Group, then class
-62	-131	-180	-135	-284	94	12	97	134	101	77	13	26	42	-7	51	-25	16	39	58	22	-23	17	66	-231	-115	94	75	49	-56	-50	-4	228	144	110	6	33	-96	150	-120	-2	-54	6	-3	167	76	-98	-53	-163	-1	-182	-3	-129	4	112	-34 -> <22> V
26	3	-62	-111	-48	51	-9	130	9	30	30	122	-42	219	-20	-27	73	129	-4	-54	23	49	39	51	150	-113	-62	-107	30	125	10	-49	-4	75	34	-112	-109	52	101	-49	-339	-57	-23	98	167	45	72	36	132	-35	125	6	-47	-45	189	109 -> <20> K
143	-82	-74	-17	-128	102	47	11	33	79	-41	-44	-75	-125	-79	-54	-18	74	10	147	-5	-43	304	159	-283	-10	24	-6	-9	-272	41	-52	206	173	203	-16	141	-174	-68	277	109	-74	-233	2	-106	88	-106	-24	109	41	-264	-93	92	118	-254	-47 -> <22> M
-68	85	79	-56	92	-152	-27	38	57	-69	-45	-51	143	-76	13	64	-31	15	89	-3	19	-16	210	-4	-18	83	8	9	-1	-10	1	-173	-141	-11	26	35	200	-55	-81	82	225	6	78	26	-276	47	-71	10	82	80	-87	39	47	28	-80	-97 -> <14> D
-176	64	134	17	70	94	-38	-26	202	35	80	-118	294	-118	5	9	-108	-195	-26	-146	-60	43	-152	-140	13	182	19	32	88	72	52	-147	-121	-75	-242	-14	166	-144	-77	81	363	-119	319	-44	-141	-19	-21	-132	-247	73	98	-21	-6	-3	2	73 -> <14> C
34	110	-109	21	-7	84	206	14	146	96	55	32	-76	-75	18	1	-9	11	-110	-62	-8	-51	32	17	-6	-23	4	-15	5	65	4	6	79	107	-63	-34	135	34	62	91	104	-35	68	-83	139	-21	75	-63	-52	11	27	33	-105	-48	1	672 -> <12> T
-29	182	-18	-114	54	-79	128	106	5	-31	38	193	52	45	5	39	37	106	8	-19	-18	6	212	50	134	-145	3	7	5	108	4	-35	-122	80	-54	-2	-4	132	22	-14	-1	-24	78	23	9	-43	-61	-17	86	45	32	202	-63	-33	121	-134 -> <20> F
27	123	30	-173	71	-34	81	82	-18	-51	13	141	-20	35	-34	53	32	56	-6	95	-4	65	144	79	184	-121	-30	-72	13	98	18	-119	-159	70	-67	-43	-66	119	34	-48	-27	-93	52	59	83	-40	92	-5	153	7	60	203	-24	-16	112	-8 -> <20> F
99	5	5	-67	-161	190	81	60	70	73	60	12	7	-53	-37	-93	-51	99	-4	27	-44	0	149	95	-17	-50	24	-18	27	-100	120	-41	79	162	39	-70	33	-112	-105	171	46	-95	-56	60	-77	90	-32	-112	85	48	-29	-65	-2	-29	-18	-8 -> <22> M
-61	84	103	-50	-14	-17	38	43	-35	-81	44	-51	87	-64	-66	23	-31	11	118	87	-23	38	154	-13	85	74	61	44	34	69	46	-194	-136	48	-144	13	136	-146	-74	106	124	-64	146	57	-206	3	-55	-68	10	29	166	71	26	-36	-105	-19 -> <14> D
148	77	-63	-239	50	108	6	140	31	-29	-51	209	-59	115	-58	2	72	129	100	12	9	-26	295	140	73	-111	-136	-154	-33	-57	72	-18	-59	106	210	-79	6	60	79	180	-32	-68	-183	28	34	20	89	44	297	-43	-223	135	51	5	-42	117 -> <20> Z
-13	153	16	-31	-19	32	131	99	151	58	-35	-22	12	-46	-7	-31	-14	21	-57	-65	-15	43	-34	2	159	9	-8	-60	30	144	71	-145	-81	45	-223	-104	234	-16	12	115	115	-96	174	-19	6	-28	52	-54	-36	-15	252	45	-66	-49	100	-11 -> <12> T
0	16	120	12	-112	-162	23	67	-55	17	-12	-182	-7	-101	-61	-60	0	61	122	163	-15	67	109	40	70	76	59	-14	9	104	73	-323	-147	15	-196	-96	231	-140	-152	184	-30	-43	98	93	-255	105	-115	-46	14	-10	368	-87	68	-36	0	44 -> <14> D
-79	86	175	69	37	-60	35	-13	-4	-35	8	-49	184	-49	8	-38	-46	26	68	-25	-39	27	80	-21	219	67	54	24	13	126	67	-133	-203	-40	-261	47	56	-40	-128	19	74	-135	217	91	-289	-26	-22	-69	-30	99	382	-10	30	-7	54	-31 -> <14> D
117	23	7	30	-31	39	-15	9	-96	-8	-36	162	8	185	65	-91	50	130	-68	-151	9	1	98	40	141	-60	-71	-24	-132	15	-14	199	-6	-7	107	-3	-169	82	-72	-117	-284	69	-97	121	-39	21	39	-6	165	44	142	-30	-23	-25	73	-14 -> <20> K
8	-11	38	-281	-41	208	-140	300	280	53	-60	35	201	28	-110	-37	-30	85	26	-71	16	2	312	170	-99	84	-145	-177	4	-151	129	-256	-49	125	289	-188	355	-234	40	422	206	-233	-59	39	-182	120	-119	-65	165	4	-432	-58	122	28	-107	214 -> <12> X
-15	15	-96	-69	-115	209	-2	163	240	132	23	-19	144	5	-21	-87	-14	132	-72	-249	-25	9	107	82	-178	52	-38	10	13	-61	15	44	34	107	85	-97	181	-171	26	139	103	-96	83	34	-115	91	-61	-101	-53	67	-38	-125	-57	-37	4	32 -> <12> W
-10	-49	-39	-67	-83	-35	-16	90	49	20	-26	-64	-32	-59	-72	26	-32	-21	81	85	-13	-17	144	66	-147	47	44	19	-12	-99	9	-98	49	17	92	18	99	-64	6	110	90	-15	-50	1	-102	46	-95	-9	28	23	-131	23	32	17	-51	15 -> <22> N
43	8	-77	-129	-27	-126	13	32	8	-12	-18	37	18	-60	58	58	22	70	123	109	-66	-57	366	111	-111	-49	5	29	-5	-180	146	-49	48	75	239	68	113	-43	-19	93	75	-10	-124	-33	-127	40	-98	38	175	33	-367	61	23	72	-161	-79 -> <22> M
-59	-19	-99	-272	-116	180	0	199	241	81	34	33	167	-38	-76	49	-58	11	47	43	4	-7	174	138	-184	-40	5	34	76	-94	142	-194	42	173	168	-48	183	-179	97	198	276	-219	27	-19	-47	66	-79	-58	-5	7	-388	110	0	-13	-20	45 -> <12> X
-15	122	117	42	-2	-15	85	-29	-32	32	37	12	40	-44	3	-65	62	86	9	-19	-37	39	100	41	197	10	38	15	-34	99	75	-20	-113	25	-161	18	41	-4	-104	33	-40	-37	109	87	-110	-11	21	-44	50	19	292	26	2	-5	33	-27 -> <14> D
-26	-87	-132	-109	-252	-19	-4	187	113	608	31	-47	113	-51	-44	-1	5	152	84	37	17	10	269	150	-258	-32	120	92	13	-71	3	-156	111	212	158	-44	222	-212	46	34	38	-28	40	38	-153	159	-223	-61	-65	50	-183	8	-93	-13	12	-135 -> <22> V
58	83	-45	-186	-8	157	25	69	72	12	28	210	-36	106	-31	-42	24	120	-46	-10	19	-6	208	141	110	-160	-93	-68	-2	-53	55	3	-41	102	110	-142	-82	56	68	43	-47	-105	-102	49	90	-3	103	-2	219	-4	-119	91	1	-32	66	90 -> <20> Z
-79	77	26	-14	-108	-67	74	126	45	106	78	-17	139	-26	-14	-30	-64	142	66	-46	-25	21	207	16	84	-26	69	28	22	131	54	-136	-100	129	-133	-26	147	-87	-30	10	68	-50	202	81	-150	44	-79	-110	-52	79	244	51	-70	-60	132	-132 -> <14> R
22	216	25	-100	76	-111	210	45	-54	-12	69	125	-20	-47	-12	64	15	92	13	121	-4	89	209	52	197	-133	12	-21	41	122	34	-177	-149	109	-190	4	35	111	-13	-6	47	-102	117	14	14	-40	41	-63	130	13	202	240	-68	-49	83	-137 -> <20> F
125	107	-56	-133	10	8	100	50	-48	-18	-37	173	-114	93	-32	-52	65	161	14	10	122	29	126	111	159	-109	-97	-121	-54	-11	-6	-22	-15	103	99	-42	-35	82	46	58	-115	3	-142	44	63	-11	118	38	203	-43	-29	103	-6	10	33	-28 -> <20> Z
33	156	-17	-210	18	-36	88	114	63	-33	11	78	12	62	-78	25	29	102	26	-20	5	45	201	103	182	-110	-81	-90	23	104	67	-182	-138	80	-106	-105	92	26	46	99	-26	-120	58	67	7	23	65	-41	175	-9	83	169	-30	-29	169	13 -> <20> F
26	154	-1	-40	-94	-4	205	73	59	63	64	-9	-75	-86	-34	-45	68	119	-38	21	-32	17	140	77	102	-26	25	-12	-5	90	55	-127	5	152	-122	-47	208	-44	5	186	38	-74	65	26	-85	-15	13	-97	51	17	233	14	-46	-51	11	-124 -> <12> T
